Here is a tiny trained network, its code and every weight. The questions are about switching its units off for an input and a target symbol, where a switched-off unit gives its printed mean instead of its output.

import numpy as np


def w(rows, s, z=0):
    codes = np.array(rows[::2]) - 128.0
    scale = np.full(codes.shape[1], s)
    scale[-1] = z or s
    return codes * scale


def norm(h):
    return h / np.sqrt((h * h).mean(-1, keepdims=True) + 1e-5)


def f(y):
    return y / 2 * (1 + np.tanh(0.7978845608 * (y + 0.044715 * y**3)))


def softmax(a):
    e = np.exp(a - a.max(-1, keepdims=True))
    return e / e.sum(-1, keepdims=True)


def log_softmax(a):
    a = a - a.max(-1, keepdims=True)
    return a - np.log(np.exp(a).sum(-1, keepdims=True))


def net(x, mask):
    ids = ['ΓΔΠαβελφψ'.index(c) for c in x.split()]
    T = len(ids)
    res = E[ids] + P[:T]
    u = 0
    for l in range(2):
        q, k, v = (norm(res) @ M[l].T for M in (Q, K, V))
        z = softmax(np.where(np.tri(T) > 0, q @ k.T / 4**0.5, -1e9)) @ v
        res = res + np.where(mask[u], z, O[l][:, -1]) @ O[l][:, :-1]
        u += 1
        y = f(norm(res) @ A[l][:, :-1].T + A[l][:, -1])
        res = res + np.where(mask[u : u + 4], y, B[l][:, -1]) @ B[l][:, :-1]
        u += 4
    return log_softmax(norm(res)[-1] @ U[:, :-1].T + U[:, -1])


Q, K, V, O, A, B = {}, {}, {}, {}, {}, {}
E = w([
[131,130,150,125,214,148,84,126,115],'Γ',
[140,150,148,73,98,82,121,139,176],'Δ',
[139,104,90,118,187,81,101,99,126],'Π',
[132,147,91,67,179,119,162,79,142],'α',
[90,144,117,73,127,120,152,83,87],'β',
[92,3,217,122,92,85,182,120,67],'ε',
[179,120,159,139,160,132,209,154,146],'λ',
[88,81,98,146,74,247,127,108,217],'φ',
[94,154,126,129,139,169,167,251,84],'ψ',
],0.0031)
P = w([
[190,79,160,58,105,173,60,125,142],'0',
[109,103,158,54,135,138,98,126,148],'1',
[95,109,135,81,138,128,122,137,128],'2',
[69,135,132,133,139,107,148,126,137],'3',
[50,157,127,157,141,92,161,128,144],'4',
[5,169,150,169,166,101,168,118,166],'5',
],0.0024)
Q[0] = w([
[231,141,100,56,76,169,85,180,13],'L0H1',
[2,109,168,80,164,119,198,99,201],'L0H1',
[236,164,35,225,53,154,65,63,173],'L0H1',
[25,29,115,74,112,180,120,70,157],'L0H1',
],0.0038)
K[0] = w([
[253,65,173,96,127,138,70,106,141],'L0H1',
[45,145,104,201,114,140,162,174,114],'L0H1',
[178,148,166,62,194,79,104,87,106],'L0H1',
[131,190,141,168,150,163,207,225,109],'L0H1',
],0.0048)
V[0] = w([
[133,59,113,117,115,210,134,135,237],'L0H1',
[69,188,80,126,90,197,93,128,135],'L0H1',
[99,53,95,143,100,188,113,150,102],'L0H1',
[173,212,117,152,155,119,132,251,102],'L0H1',
],0.0029)
O[0] = w([
[191,187,80,254,79,114,197,96,150,252],'L0H1',
[141,140,7,134,3,183,97,164,58,150],'L0H1',
[81,93,37,195,125,99,167,171,92,182],'L0H1',
[184,45,115,71,127,133,154,232,189,43],'L0H1',
],0.0027,0.0028)
A[0] = w([
[115,98,203,47,157,153,38,136,181,60],'L0N1',
[97,144,204,220,91,178,142,58,124,9],'L0N2',
[96,62,130,108,152,253,122,124,203,146],'L0N3',
[188,87,132,93,139,39,106,67,172,34],'L0N4',
],0.0035,0.0013)
B[0] = w([
[221,151,49,227,36,99,131,187,60,162],'L0N1',
[178,185,111,136,121,21,87,72,157,252],'L0N2',
[164,203,141,156,153,42,152,159,14,226],'L0N3',
[48,88,138,131,94,253,114,180,199,130],'L0N4',
],0.0025,0.0011)
Q[1] = w([
[137,178,105,86,157,154,131,207,174],'L1H1',
[78,180,117,110,199,120,161,173,113],'L1H1',
[254,29,189,105,98,201,70,151,117],'L1H1',
[229,109,63,200,88,205,73,107,119],'L1H1',
],0.0056)
K[1] = w([
[69,37,138,125,116,59,117,45,61],'L1H1',
[60,89,161,172,60,53,234,101,126],'L1H1',
[224,81,153,10,191,167,7,120,166],'L1H1',
[144,151,96,46,100,196,2,101,152],'L1H1',
],0.0042)
V[1] = w([
[175,221,88,69,215,107,236,139,142],'L1H1',
[222,85,141,89,179,43,91,128,164],'L1H1',
[106,182,77,4,167,170,36,151,126],'L1H1',
[141,13,186,75,45,80,169,107,31],'L1H1',
],0.0026)
O[1] = w([
[231,124,155,137,106,252,57,110,151,114],'L1H1',
[136,115,170,131,158,81,86,132,178,30],'L1H1',
[108,180,77,32,179,119,69,149,151,2],'L1H1',
[75,136,242,96,133,136,193,152,44,99],'L1H1',
],0.0037,0.0019)
A[1] = w([
[237,170,40,60,127,183,1,94,190,2],'L1N1',
[14,218,32,44,90,136,74,89,36,128],'L1N2',
[120,172,91,241,220,105,166,93,50,63],'L1N3',
[133,82,12,202,74,160,242,193,105,172],'L1N4',
],0.0025,0.0024)
B[1] = w([
[81,176,126,110,160,80,254,153,79,113],'L1N1',
[166,94,144,156,91,171,78,122,135,176],'L1N2',
[110,151,131,88,52,119,138,141,170,170],'L1N3',
[78,109,68,150,127,208,168,169,99,252],'L1N4',
],0.0044,0.0031)
U = w([
[226,190,113,179,150,57,45,160,44,12],'Γ',
[167,170,151,62,18,50,104,177,218,40],'Δ',
[81,75,80,125,198,40,39,115,207,52],'Π',
[146,236,97,32,204,126,157,57,152,66],'α',
[106,144,171,44,81,177,3,55,84,54],'β',
[50,110,215,147,122,39,196,93,55,113],'ε',
[209,103,233,171,158,172,141,82,182,127],'λ',
[116,147,34,215,59,172,157,64,140,237],'φ',
[107,64,111,83,141,187,159,253,85,247],'ψ',
],0.0069,0.0012)

Each question gives the input, a string of symbols that net reads in full, and the target symbol t.
The units are the heads (4 rows each of Q, K, V and O) and the neurons (one row each of A and B). Each row of codes is followed by its name. A weight is (code - 128) times the scale printed after its matrix; where a second scale follows, it is the last column's (O, A, B and U).
mask holds one flag per unit, layer by layer, with each layer's heads first. A switched-off unit (its flag False) gives its mean, the last column of its rows in O or B, instead of its output. The means were averaged over made-up inputs and are rounded, as every weight is.
A unit's drop is (log p(t) with every unit on - log p(t) with that unit switched off) / (log p(t) with every unit on - log p(t) with every unit switched off).
The circuit of an input: a set's keep is (log p(t) with only the set's units on - log p(t) with every unit switched off) / (log p(t) with every unit on - log p(t) with every unit switched off). Starting from all 10 units, units are removed one at a time, each time the one whose removal leaves the highest keep (on an exact tie, the one counted first), for as long as the keep stays at least 0.8.
circuit, biggest first: the units of the circuit, biggest drop first
k most important neurons: the k neurons with the biggest drops, biggest first
top k neurons in layer l: the k neurons of layer l with the biggest drops, biggest first
drop of u: that unit's drop, to one decimal
input β ψ ψ β, target β: top 2 neurons in layer 1	(L1N2; L1N4)
input λ β β λ Γ, target Γ: circuit, biggest first	(L0H1; L0N1; L1N4)
input Γ ψ β α ψ, target ψ: circuit, biggest first	(L0H1)
input β ψ Γ ψ Δ, target ψ: top 2 neurons in layer 0	(L0N2; L0N1)
input λ λ Π ψ Δ, target ψ: 2 most important neurons	(L0N2; L0N4)
input Γ ψ β, target ψ: 2 most important neurons	(L0N2; L1N3)
input ε α β, target ε: circuit, biggest first	(L1H1; L0H1)
input Π Γ Γ α, target α: circuit, biggest first	(L1H1; L1N1; L0H1)
input ε λ Γ, target λ: top 2 neurons in layer 1	(L1N4; L1N1)
input Π β α α Δ, target Δ: 2 most important neurons	(L1N4; L0N1)
input Δ Γ Γ, target Γ: 3 most important neurons	(L0N1; L1N4; L0N3)
input ψ λ φ ψ φ, target ψ: 2 most important neurons	(L1N4; L0N2)
input ψ α Π α ψ Π, target ψ: 2 most important neurons	(L0N2; L1N1)
input α ε Π ε α, target ε: circuit, biggest first	(L1H1)
input α β Γ α Π, target Π: top 2 neurons in layer 1	(L1N4; L1N2)
input Π Δ ψ λ, target ψ: top 2 neurons in layer 0	(L0N2; L0N4)
input φ ψ Γ, target ψ: 2 most important neurons	(L0N2; L1N4)
input α ψ Π, target ψ: drop of L0H1	0.3
input φ ε α Δ, target ε: drop of L0N1	0.1
input Γ β φ ε Δ, target ε: drop of L0N1	0.2
